Below are the code and all the weights of a small trained network. Each question names an input and a target symbol and asks about switching units off, where a switched-off unit gives its printed mean instead of its output.

import numpy as np


def w(rows, s, z=0):
    codes = np.array(rows[::2]) - 128.0
    scale = np.full(codes.shape[1], s)
    scale[-1] = z or s
    return codes * scale


def f(y):
    return np.maximum(y, 0)


def softmax(a):
    e = np.exp(a - a.max(-1, keepdims=True))
    return e / e.sum(-1, keepdims=True)


def log_softmax(a):
    a = a - a.max(-1, keepdims=True)
    return a - np.log(np.exp(a).sum(-1, keepdims=True))


def net(x, mask):
    ids = ['ΓΘΞαδεζστφψ'.index(c) for c in x.split()]
    T = len(ids)
    res = E[ids] + P[:T]
    r = res
    for j in range(3):
        rows = slice(4 * j, 4 * j + 4)
        q, k, v = (r @ M[0][rows].T for M in (Q, K, V))
        z = softmax(np.where(np.tri(T) > 0, q @ k.T / 4**0.5, -1e9)) @ v
        o = O[0][rows]
        res = res + np.where(mask[j], z, o[:, -1]) @ o[:, :-1]
    y = f(res @ A[0][:, :-1].T + A[0][:, -1])
    res = res + np.where(mask[3:7], y, B[0][:, -1]) @ B[0][:, :-1]
    return log_softmax(res[-1] @ U[:, :-1].T + U[:, -1])


Q, K, V, O, A, B = {}, {}, {}, {}, {}, {}
E = w([
[149,78,183],'Γ',
[4,112,218],'Θ',
[149,79,187],'Ξ',
[133,98,211],'α',
[125,176,73],'δ',
[164,77,174],'ε',
[123,207,196],'ζ',
[127,168,73],'σ',
[203,164,82],'τ',
[146,89,182],'φ',
[66,50,84],'ψ',
],0.017)
P = w([
[176,39,157],'0',
[180,60,157],'1',
[188,75,155],'2',
[190,92,164],'3',
[197,102,160],'4',
[205,105,170],'5',
[205,118,172],'6',
[223,125,162],'7',
[226,140,179],'8',
[238,149,169],'9',
[255,163,184],'10',
[236,123,159],'11',
],0.0053)
Q[0] = w([
[112,130,79],'h0',
[66,108,220],'h0',
[91,167,95],'h0',
[219,158,142],'h0',
[146,185,140],'h1',
[165,50,238],'h1',
[146,174,138],'h1',
[72,159,5],'h1',
[207,111,139],'h2',
[103,239,13],'h2',
[149,76,176],'h2',
[97,125,133],'h2',
],0.024)
K[0] = w([
[91,132,148],'h0',
[245,125,171],'h0',
[146,151,137],'h0',
[107,128,38],'h0',
[179,110,131],'h1',
[37,40,104],'h1',
[173,112,126],'h1',
[173,239,156],'h1',
[129,185,104],'h2',
[5,75,61],'h2',
[185,160,155],'h2',
[142,105,149],'h2',
],0.027)
V[0] = w([
[110,156,137],'h0',
[136,66,85],'h0',
[127,186,158],'h0',
[113,159,152],'h0',
[167,134,102],'h1',
[135,165,204],'h1',
[209,90,125],'h1',
[94,122,77],'h1',
[160,70,107],'h2',
[75,152,170],'h2',
[92,117,169],'h2',
[108,8,166],'h2',
],0.013)
O[0] = w([
[155,117,125,61],'h0',
[100,170,154,202],'h0',
[149,92,96,65],'h0',
[156,104,125,71],'h0',
[174,136,95,58],'h1',
[71,181,146,232],'h1',
[126,108,46,233],'h1',
[174,104,151,5],'h1',
[162,56,117,81],'h2',
[142,218,160,181],'h2',
[155,197,163,182],'h2',
[247,119,167,129],'h2',
],0.015,0.003)
A[0] = w([
[98,154,196,80],'n0',
[152,117,173,45],'n1',
[212,231,2,77],'n2',
[103,104,70,10],'n3',
],0.0076,0.011)
B[0] = w([
[169,54,93,253],'n0',
[11,108,118,152],'n1',
[15,39,143,228],'n2',
[73,26,253,143],'n3',
],0.013,0.0055)
U = w([
[118,108,131,119],'Γ',
[46,90,254,1],'Θ',
[115,113,131,91],'Ξ',
[114,132,151,107],'α',
[106,115,84,132],'δ',
[135,102,112,146],'ε',
[30,206,150,204],'ζ',
[113,111,75,160],'σ',
[34,49,130,24],'τ',
[112,112,131,96],'φ',
[108,102,147,117],'ψ',
],0.0065,0.0076)

Each question gives the input, a string of symbols that net reads in full, and the target symbol t.
The units are the heads (4 rows each of Q, K, V and O) and the neurons (one row each of A and B). Each row of codes is followed by its name. A weight is (code - 128) times the scale printed after its matrix; where a second scale follows, it is the last column's (O, A, B and U).
mask holds one flag per unit, heads first, then neurons. A switched-off unit (its flag False) gives its mean, the last column of its rows in O or B, instead of its output. The means were averaged over made-up inputs and are rounded, as every weight is.
A unit's drop is (log p(t) with every unit on - log p(t) with that unit switched off) / (log p(t) with every unit on - log p(t) with every unit switched off).
The circuit of an input: a set's keep is (log p(t) with only the set's units on - log p(t) with every unit switched off) / (log p(t) with every unit on - log p(t) with every unit switched off). Starting from all 7 units, units are removed one at a time, each time the one whose removal leaves the highest keep (on an exact tie, the one counted first), for as long as the keep stays at least 0.8.
circuit, biggest first: the units of the circuit, biggest drop first
most important unit: the unit with the biggest drop
heads that matter: for each layer, one digit per head in row order, 1 if its drop is at least 0.15 and else 0, layers parted by /
drop of u: that unit's drop, to one decimal
input δ δ Θ α ψ ψ, target Θ: heads that matter : 010
input τ Ξ σ, target τ: most important unit : h1
input ζ σ α σ τ, target τ: circuit, biggest first : (h1; n2)
input ζ ζ Ξ σ Γ φ ψ ε τ σ, target τ: circuit, biggest first : (n2; h1)
input ζ α α Γ, target ζ: heads that matter : 011
input Ξ δ ζ α δ ε Θ Γ τ Γ Ξ, target τ: heads that matter : 001
input ζ Θ ε, target Θ: heads that matter : 010
input τ ζ φ, target ζ: heads that matter : 011
input φ α ζ ζ φ ε, target ζ: heads that matter : 001
input ζ ζ Ξ ζ Ξ ζ σ ψ φ σ ζ φ, target ζ: heads that matter : 001
input ε τ Ξ δ ζ φ σ δ ζ Ξ ε σ, target ζ: heads that matter : 010
input σ Θ α ψ τ Γ, target τ: drop of h2 : 1.6
input σ φ α ε Θ, target Θ: drop of n1 : 0.1
input τ α δ δ, target τ: drop of h2 : 0.1
input ζ φ Ξ Ξ α ζ τ, target τ: most important unit : n2
